(in the rows, 128 means zero)
Facts:
Z195 (zokizis Z84 Z510 Z715) (mede Z538)
Z334 (zokizis Z88) (mede Z209)
Z475 (mede Z967)
Z520 (mede Z409)
Z391 (mede Z498)
Z831 (neskur Z436) (mede Z513)
Z717 (zokizis Z61 Z143) (mede Z352)
Z493 (neskur Z257) (mede Z257)
Z103 (zokizis Z736 Z333 Z825)
Z819 (neskur Z497) (zokizis Z298) (mede Z84)
Z876 (zokizis Z475 Z179 Z387 Z875 Z333 Z350) (mede Z966)
Z601 (mede Z536)
Z718 (neskur Z723) (mede Z248)
Z986 (neskur Z494) (zokizis Z285) (mede Z305)
Z639 (mede Z405)
Z570 (neskur Z84) (zokizis Z594) (mede Z189)
Z347 (mede Z195)
Z160 (mede Z255)
Z966 (neskur Z876) (mede Z954)
Z912 (zokizis Z209 Z940 Z282) (mede Z841)
Z573 (mede Z11)
Z901 (neskur Z116) (mede Z42)
Z380 (neskur Z566) (mede Z715)
Z179 (mede Z200)
Z426 (neskur Z39 Z500) (zokizis Z370) (mede Z40)
Z321 (zokizis Z186 Z736 Z430 Z110 Z298 Z350)
Z734 (zokizis Z763 Z74)
Z850 (mede Z670)
Z333 (mede Z500)
Z436 (zokizis Z760 Z100)
Z248 (zokizis Z475 Z472 Z388)
Z672 (mede Z807)
Z877 (mede Z520)
Z262 (neskur Z825) (zokizis Z231)
Z4 (zokizis Z39 Z720 Z303) (mede Z254)
Z402 (zokizis Z954 Z333) (mede Z380)
Z143 (neskur Z778) (mede Z778)
Z110 (neskur Z736)
Z88 (neskur Z66) (mede Z633)
Z477 (mede Z803)
Z396 (neskur Z110) (mede Z851)
Z66 (mede Z88)
Z851 (zokizis Z513 Z179) (mede Z110)
Z497 (zokizis Z513) (mede Z570)
Z74 (neskur Z850) (mede Z850)
Z274 (zokizis Z39 Z494) (mede Z282)
Z803 (zokizis Z563 Z97 Z350) (mede Z695)
Z771 (zokizis Z573 Z396) (mede Z926)
Z186 (neskur Z549)
Z568 (mede Z475)
Z954 (neskur Z274) (mede Z32)
Z633 (neskur Z88) (mede Z645)
Z670 (neskur Z74)
Z305 (neskur Z986)
Z895 (zokizis Z520)
Z841 (neskur Z912 Z11)
Z804 (zokizis Z866 Z760 Z601 Z16)
Z42 (mede Z795)
Z720 (mede Z549)
Z507 (neskur Z563) (mede Z563)
Z97 (neskur Z825) (mede Z160)
Z566 (mede Z402)
Z946 (neskur Z141) (mede Z141)
Z510 (mede Z334)
Z498 (neskur Z391) (zokizis Z866 Z985)
Z49 (zokizis Z341 Z736 Z760 Z967 Z350)
Z23 (neskur Z804) (mede Z804)
Z866 (neskur Z875 Z23) (mede Z23)
Z665 (neskur Z186) (zokizis Z747 Z477) (mede Z720)
Z57 (zokizis Z209 Z877 Z501 Z100)
Z39 (mede Z983)
Z341 (mede Z912)
Z501 (mede Z61)
Z189 (zokizis Z966 Z110) (mede Z819)
Z825 (mede Z97)
Z983 (neskur Z40) (zokizis Z763 Z639) (mede Z426)
Z897 (neskur Z549) (mede Z665)
Z926 (zokizis Z430 Z396 Z594) (mede Z224)
Z255 (neskur Z794) (zokizis Z387) (mede Z794)
Z164 (zokizis Z341)
Z141 (neskur Z760) (mede Z760)
Z695 (zokizis Z966 Z568 Z715) (mede Z231)
Z257 (zokizis Z860 Z430 Z967)
Z794 (zokizis Z763) (mede Z262)
Z311 (mede Z186)
Z16 (neskur Z899)
Z32 (zokizis Z84 Z866)
Z969 (zokizis Z430) (mede Z568)
Z513 (mede Z436)
Z231 (neskur Z695 Z477 Z985) (mede Z985)
Z715 (neskur Z205)
Z116 (neskur Z795 Z614) (zokizis Z954 Z639 Z282 Z718 Z756) (mede Z901)
Z136 (zokizis Z186 Z66 Z505) (mede Z16)
Z875 (neskur Z23) (mede Z866)
Z560 (zokizis Z566) (mede Z507)
Z549 (neskur Z665) (mede Z311)
Z282 (neskur Z274) (mede Z876)
Z594 (mede Z881)
Z723 (neskur Z248) (zokizis Z11 Z762 Z143 Z350) (mede Z718)
Z405 (zokizis Z850 Z841 Z500) (mede Z103)
Z736 (neskur Z396) (mede Z396)
Z370 (mede Z205)
Z795 (mede Z614)
Z205 (zokizis Z715 Z42 Z143 Z807 Z16) (mede Z566)
Z614 (neskur Z901) (zokizis Z97 Z110 Z501 Z40)
Z899 (mede Z505)
Z409 (zokizis Z200 Z224)
Z254 (mede Z494)
Z968 (zokizis Z475 Z672) (mede Z497)
Z505 (neskur Z899) (mede Z136)
Z536 (zokizis Z206 Z573 Z946) (mede Z639)
Z756 (neskur Z303)
Z689 (zokizis Z206)
Z500 (mede Z39)
Z303 (mede Z756)
Z881 (zokizis Z311 Z568)
Z631 (zokizis Z899)
Z494 (neskur Z305 Z986) (mede Z986)
Z430 (mede Z4)
Z285 (neskur Z563 Z507) (mede Z560)
Z61 (mede Z66)
Z11 (mede Z341)

Known rows:
Z985: [138 135 191  86 145 148 142 134  94 128 147 179 110 107 136 122 159 169
 143 144 153 135 111 117 128 123 146  56 143 118  87 102 107]
Z897: [110 120  91 161 116 102 137 129 148 138 132  95 122 126 122 111 101 111
  97 104 161 136 138 140 115 124 106 168 137 137 143 138 156]
Z594: [ 92  93 130 149 127 106 138 136  99 139 159  90 128 104 125 170 126 144
 112  97 139 154 112 103 144 143 129 139 115 127 154 139 128]
Z493: [116 129  91 151 106 110 131 155 149 119 126  97 146 121 127 138  96 104
 124 107 125 132 146 141 150 135  98 140 136 152 184 151 132]
Z11: [137 118 156 115 138 124 122 137 109 120 152 149 148  90 118 140 157 153
 116 132 100 120 114 114 139 170 155 127 136 165 127 130 137]
Z536: [ 96 123 117 123  86 106 129 123 115  96 113  99 147 137 133 139 135 124
 126 119 140 167 126 128 147  93 112 141  94  96 125 112 148]
Z520: [114 114 123 139 123 127 127 129 127 133 142 114 125 111 138 121 125 113
 115 117 142 143 113 125 125 151 118 128 132 142 144 133 136]
Z695: [139 164 168 113 123 143 128 111 127 111 118 137 153 108 131  93 154 146
 120 160 119 163 140 138 156 170 148 111 108 115  75  65 155]
Z967: [137 114 151 126 139 119 129 122 111 153 135 145 109 145  90 156 123 169
 133 133 115 113 113 114 134  99 148 101 137 119 128 142 100]
Z179: [128  93 112 131 142 123 104 151 145 120 147 113 147  71 110 133 139 143
 132 121 116 106 102 110 101 152 141 157 118 155 152 183 139]
Z352: [116 128 116 130 117 126 130 142 133 113 142 109 127 120 141 114 125 116
 125 126 128 140 125 133 120 131 116 138 121 129 128 127 144]
Z380: [149 167  85 128 104 102 132 113 110 118 110 179 128 181 126 122 116 107
 120 102 113 136 139 156 114  27  86 112 182 132 136 145 100]
Z500: [110 143 176 113 111 144  77 161 115 109 130 111 134 114 143 155 134  85
 120 107 100 109 114 103 133 190 125 115 157 155 146 123 130]
Z756: [100 125  70 128 178 143 137 153 146 138 119  93 125 202 154 130  97 128
 153  99 158 116 124 136 135 117  93 171 133 149 125 164 109]
Z333: [125  83 100 137 156 127 116 149 137 121 143 116 145 109 121 149 132 143
 148 129 125  92  92 111 119 147 141 154 129 163 154 192 121]
Z494: [150 131 154 116 102 120 118 142 118 131 128 171  72 123 130 137 135  79
 102 111 159 125 136 148 110 116 120  99 170 144 142 139 127]
Z763: [112 103 118 117 151 144 158 141 120 150 129 130 123 151 159 145 130 128
 155 126 177  95 110 112 135 150 107 128 149 137 115 160 109]
Z966: [153 144 136 140 134  98 168 123 134 166 140 151  83 148 109 130 118 138
  99 119 163 115 145 145 118 102 122 109 175 134 154 139 118]

Rows:
No name comes twice in this set of rows, the named rows included.
[119 133 149 125 117 121 116 137  68 110 124 183 153 113 147 128 155  98
 110 104  74 137 115 124 132 128 110 114 177 161 129 150 117]  Z566
[165 159 109 119 123 126 138  91 111 147 121 177 116 168 129  86 108 114
 148 131 134 162 151 157  85  12 102 117 119  87  98 110  94]  Z262
[156 135 158 121 133 132 124 102  98 175 114 171  73 167  88 161 140 148
 114 132 108 102 115 117 109  57 153  75 167 107 127 138  97]  Z186
[110 140 131 133  88 111  95 130 117  97  76 113 148 148 103 169 157 125
 114 148  55 139 128 114 191 136 157 151 105 117 134 106 144]  Z257
[134 122  99 157 112 101 131 118 168 109 123 114 193  77 104 119 137 126
 131 176  84 126 150 135 161 154 146 142  98 111 149  90 163]  Z723
[112  95  72 149 156 119 163 135 101 137 144 141 166  93 159 114 136 129
 133 100 130 146 103 142 138 150  86 153 138 149 118 155 129]  Z74
[ 78 102 112 171 139 120 144 106 133 141 170  52 141 139 134 132  92 148
 119  74 165 140 129  93 110 121  79 157 103  97 139 135 126]  Z946
[137 123  70 156 117 107 154 113 113 156 128 159 150 116 132  95 111 122
 127 108 125 165 133 154 103  80  90 146 131 128 137 130 111]  Z670
[146 137 130  98 129 140 110 133 116 128 134 130 103 163 141 106 136 153
 111 107 154 179 122 147 120 105 133 149 107 160 100 154 128]  Z23
[149 186 161  89 125 138 155  99 140 113 132 179 131 174 118  92 127 145
 150 156 149 116 149 144 141  64 142  68 145  99  90  88 112]  Z32
[125  96 120 134 122 127 115 132  81 125 150 169 155  59 160 111 150 134
 121 104  91 151 105 123 122 156 100 130 137 148 110 133 120]  Z850
[124 138 140  79 133 158 116 115 113 106 103 179 123 147 158 129 168  94
 171 162 132 112 115 127 151 118 119 101 137  93  93 103 122]  Z794
[138 135  97 102 132 147 114 111 143 103  92 148 131 171 122 131 142 114
 175 161 128 108 125 135 129  89 129 141 113 101 107 125 118]  Z402

The same elements again, as new rows of numbers:
Known rows:
Z303: [147 115 130 114 129 132 158 118 158 101 144 129 150 148 106 124 125  94
 125 118 150 148 138  95 124 135 122 127 111 113 123 118 107 152 131 113
 121 141 123 134 182 122 112 131 126 110 131 162 160  95 151 165 161 128]
Z639: [138 117 134 113 155 150 109 113 116 126 128 125 130 126 142 122 122 143
 131 122 138  96 149 122 155  97 125 129 109 127 120 116  93 107 122 105
 129 206 128 108 112 127 152 165 124 110 118 136 134  98 131 221 157 117]
Z538: [135 112 127 114 138 110 111 118 115  98 128 129 130 135 105 124 127 101
 131 124 129 121 126 119 107 115 124 129 112 122 129 123 104 138 122 106
 125 132 126 119 114 125 130 139 119 117 115 130 145 108 127 126 122 124]
Z40: [138 177 146 118 129 192 108 115 117 114 130 125 137 148 158 126 170 161
 129 176 114 118 121 175 139  95 120 131 109 119 125 184  97 105 125 109
 137 123 118 103 109 126 138 127 109 106 126 129 113  98 125 109 115 126]
Z341: [136 131 151 111 135 130 134 124 144 117 139 123 132 119 131 135 138 159
 130 120 110  96 127 134 115 112 121 129 107 116 129 137 102 118 131 108
 140 125 125 108 111 154 104 133 126 116 117 139 123 118 129 138 117 141]
Z426: [137 116 129 114 160 112 103 120 115  95 121 129 128 136 106 119 125 104
 143 145 108 103 122 137 105  99 128 135 110 133 129 152 103 132 121 109
 124 136 126 107 110 124 137 133 121 134 120 125 142 120 122 104 110 125]
Z570: [146 113 134 116 176 113 104 139 115  97 130 131 129 110 111 118 141 116
 163 130 102  99 123 146  98 136 195 133 140 132 129 117 156 155 118 124
 124 127 123 120 125 128  98 131 120 125 117 130 123 171 125 111 117 143]
Z116: [136 117 125 141 146 106 108 127 115  92 128 186 161 106 142 119 120 130
 156 140 177 118 178 116 120 128 161 150 144 121 118 112 142 108 114 109
 126 199 148 149 136 128 143 133 152 124 122 144 117 108 167 193 204 129]
Z391: [133 110 124 114 126 117 159 123 118 101 134 139 134 128 121 134 122 101
 126 117 151 137 168 115 111 113 122 128 108 116 129 118 121 120 132 108
 128 126 147 120 149 124 146 132 118 110 126 143 135 101 139 137 182 121]
Z195: [135 151 128 113 141 105 129 207 121  94 126 128 134 108 107 124 137  98
 127 135 153 199 156 100  99 157 124 142 110 141 130 113 107 118 116 109
 125 120 123 157 117 150 141 125 121 124 114 137 117 115 137 105 116 160]
Z807: [137 143 138 106 147 122 164 173 164  91 132 125 133 111 106 149 137 102
 129 120 147 157 144  96 105 140 125 132 106 122 141 114 102 111 128 108
 128 128 124 140 120 164 133 130 146 114 113 163 140 101 133 108 116 158]
Z274: [139 118 127 120 129 130 142 120 130  96 125 154 132 122 105 120 120  92
 129 120 140 183 148 106 106 165 125 131 124 115 124 116 132 151 118 112
 123 138 122 147 190 120 121 131 126 113 120 137 117 113 149 128 155 141]
Z103: [139 129 131 132 138 107 103 122 117 111 127 127 136 109 139 121 137 160
 188 180 131 115 122 161 137 110 137 155 113 121 126 168 130 118 118 110
 124 125 122  99 107 123 112 127 119 138 117 126 111 122 127 108 115 145]
Z254: [142 108 130 118 131 111 113 119 123  98 131 127 132 134 107 123 124  97
 129 119 126 117 126 120 111 118 129 127 110 117 128 123 100 140 125 105
 125 133 124 113 118 123 130 131 122 116 117 126 142 108 132 128 126 123]
Z255: [133 112 126 152 138 111 103 119 117 124 122 127 125 127 121 122 124 135
 133 156 107  97 119 119 119 124 131 183 110 123 128 182 143 134 123 110
 171 142 119 105 106 129 112 148 117 201 115 122 117 163 124 108 110 164]
Z850: [158 113 140 111 128 114 157 121 161 112 140 129 133 167 140 123 126  94
 130 125 132 132 135 120 130 113 128 127 109 118 129 112 100 159 125 110
 123 127 124 134 165 124 158 133 121 109 123 143 149 107 132 190 148 133]
Z897: [136 107 129 118 181 111 110 138 118 100 133 132 123 125 106 119 118 107
 125 120 102 105 163 100 101 140 153 129 110 119 128 115 134 152 122 109
 133 138 135 142 137 126 119 157 140 156 113 128 157 148 128 133 134 148]
Z298: [134 123 153 114 131 136 129 120 143 116 132 124 135 129 133 136 148 148
 135 119 104  91 125 150 118 118 132 135 110 121 128 121 108 112 145 111
 144 121 125 107 110 158  98 132 117 114 114 128 124 142 140 149 118 142]

Rows:
No name comes twice in this set of rows, the named rows included.
[135 154 125 133 131 110 111 122 113  96 126 145 165 107 170 123 122 103
 140 184 163 126 154 150 147 100 120 134 124 129 123 122  99 107 115 106
 119 168 127 109 112 132 170 124 107 109 125 128 113 101 132 161 163 120]  Z912
[134 110 120 135 131 109 107 121 117 106 122 129 133 104 124 123 121 123
 152 154 154 137 120 132 134 127 133 163 115 120 129 145 159 134 123 113
 136 136 119 109 114 125 123 136 130 167 116 125 113 121 129 108 116 157]  Z851
[134 111 161 113 188 120 136 146 119 111 135 124 124 116 155 137 143 203
 131 156 106  92 140 143 102 100 157 135 106 117 152 122 116 134 132 110
 165 121 126 132 111 168 138 135 142 156 112 136 148 161 126 166 139 155]  Z97
[131 116 123 113 157 164 156 145 141  94 128 123 124 117 110 148 126 150
 120 123 105 122 160  98 104 136 119 130 104 115 174 126 106 115 164 107
 216 120 126 115 114 167 142 146 123 161 104 135 115 151 127 111 118 168]  Z143
[137 109 146 119 128 112 180 120 127 106 138 122 137 121 196 153 127 159
 125 144 141  94 139 142 141 102 148 132 111 116 137 116 132 115 134 110
 149 127 124 110 133 128 152 131 120 144 118 157 123 130 152 186 186 151]  Z825
[136 160 143 120 142 111 105 142 114  95 127 130 171 106 134 125 161 152
 203 176 139 126 117 164 111 109 148 130 141 142 125 131 111 105 119 115
 124 125 125 107 110 129 111 127 120 112 117 131 117 106 127 106 116 127]  Z614
[134 119 159 116 128 139 146 122 170 131 135 126 136 126 141 154 139 182
 130 120 109  93 120 144 139 114 123 136 110 117 144 133  99 113 165 106
 173 121 124 105 112 162 103 143 141 123 113 143 128 124 138 154 116 152]  Z350
[139 139 140 116 127 133 184 124 163  97 130 126 147 129 153 156 136 112
 129 123 143 151 124 119 129 128 123 133 109 114 134 133 104 113 124 110
 149 123 127 104 128 137 125 132 121 113 117 161 115 104 150 128 125 148]  Z11

Now the same elements, written a new way:
Known rows:
Z100: [123 125 114 140  95 137 139 136  97  93 119 129 135 127 130 124 129 107
 144 132 107 136 133 119 103 149 129 142 132 129]
Z893: [137 129 117 138 102 134 136 133  99 103 119 131 138 125 123 125 125  99
 143 140 120 122 141 129 106 143 109 144 139 127]
Z633: [142 111  93 129  94 124 137 136 110 102 131 117 136 148 145 126 105  96
 131 111 117 135 153 139 124 134 130 167 151 123]
Z370: [122 128 122 151 112 135 133 132 117 105 119 131 137 122 115 130 130  95
 148 140 103 127 144 133  94 147 113 139 133 121]
Z282: [138 119 103 148 104 126 127 133 124 110 135 140 138 140 132 146 100 107
 122 122 106 138 153 145 108 148 128 159 139 118]
Z42: [125 118 112 136 104 132 139 136 107 100 119 121 141 119 126 117 129  91
 147 143 119 117 138 130 108 147 129 141 141 121]
Z257: [138 151 100 119 143 157 132 110 100 179 143 121 117 205  75  96 176 119
 146 142  93 107 142  57 158 158  46 124 134 161]
Z350: [174 140 131 149  56  99 161 141 102 114 118 129 129 147 147 116 141  61
 144 120 111 134 139  84 108 176 103 114 125 115]
Z778: [121 136 132 136 112 150 138 129 105  95 106 118 142 111 106 120 150  82
 155 143 116 120 144 115 108 151  96 130 127 130]
Z538: [129 126 119 135 104 134 136 131 106  97 120 127 135 127 126 120 126  88
 144 134 114 125 148 125 109 141 117 143 137 127]
Z715: [132  94  67 109  88 116 141 142 122 105 127  94 155 129 147 110 106 114
 147 141 138 100 128 142 125 130 173 155 176 121]
Z985: [121 129 195 119 119 186 248 167  88 114 108 147 111  69 126 109 143 144
 186 151 116 106 142 122 176 102 113 159 181 182]
Z819: [173 129  84 100 120 113 116 135 118 180 149  99 114 199 123 122 120 145
 108 118 125 113 129  74 163 152 110 130 164 140]
Z536: [116 136  99 113 170 148  83 138 121 188 139 110 117 160  74 157 134 164
 110 156 128 113 138  89 134 121  83 124 167 138]
Z720: [128 121 117 140 105 139 133 133 104 101 121 122 139 121 125 124 129  91
 146 138 117 126 146 131 105 143 110 145 140 127]
Z380: [141 109 101 126  89 129 137 139 108 106 129 124 136 142 142 123 110  99
 134 119 123 130 155 140 122 131 132 165 149 124]
Z498: [108 128  81 133 156 135 105 149 126 147 158 125 110 194 116 127 104 213
 106 128  74 145  90  77 133 152 164 142 146 139]
Z206: [107 119 110 131 119 142 116 131  98 116 123 131 141 115 105 151 129 107
 141 143 140 119 160 142 100 121 102 151 157 127]

Rows:
No name comes twice in this set of rows, the named rows included.
[130 113 110 122  97 135 136 133 104 103 112 105 141 125 130 117 129  91
 149 137 135 112 144 126 119 131 124 144 157 131]  Z311
[111 123 105 146 120 152 133 109  97 121 135 153 138 146  96 121 144  93
 155 152 104 123 174 153 106 131  80 169 131 135]  Z594
[179 151 107 126 117 108 125 141 128 181 138 105 113 184 111 128 138 124
 116 134 106 117 111  47 143 180 101  90 142 122]  Z803
[130 151 119  95 156 157 107 133 113 152 122  82 124 153  85 134 155 146
 127 141 126 108 109  49 156 150  77  99 153 152]  Z912
[175 143 125 109 118 122 113 146 109 171 136  98 102 183 119 132 132 129
 111 106 125 130 123  38 158 151  87 105 153 140]  Z103
[134 142 201 143 124 178 244 156 109 139 100 162 115  53 104 130 146 126
 184 176 108  98 157 131 155 121  84 139 172 164]  Z477
[122 128  79 118 160 133 105 142 135 163 139  93 131 155  93 125 131 181
 126 163 108  96  87  71 139 152 151 110 167 134]  Z195
[122 138  99 122 172 151  89 126 120 188 149 122 115 176  67 147 141 157
 117 156 114 111 139  92 137 133  78 127 158 145]  Z771
[163 130 129 125 114 160 130 120  99  88 115 121 132 121 124 123 120  92
 135 131 109 119 149 140 113 147 105 143 123 140]  Z639
[125 157 137 121 165 151  86 142 120 177 130 102 110 145  75 168 152 147
 111 143 140 124 123  52 137 139  66  95 153 134]  Z497
[ 87 117 114 109 111 157 147 143  88  69 112  97 144 123 128  91 145 120
 159 134 120 120 117 108 125 131 142 146 148 146]  Z84
[150 153 122 134 145 121  98 146 129 184 136 110 108 158  90 163 128 145
 106 133 115 131 121  64 131 153  88  97 147 126]  Z968
[229 143 109  82 153 173  87 108 118 146 133 101 111 177 111 128  83 161
  80 115  99 104 130 100 168 157  98 130 125 169]  Z983
[ 97 138 134 143 104 151 152 143  95  66 119 124 137 134 127 101 155 106
 153 116  88 151 112  91 109 160 127 139 111 137]  Z760
[126 117  93 136 102 127 137 132 128 120 113 108 154 108 117 121 130  91
 154 160 125  93 133 137 100 150 137 128 154 117]  Z568

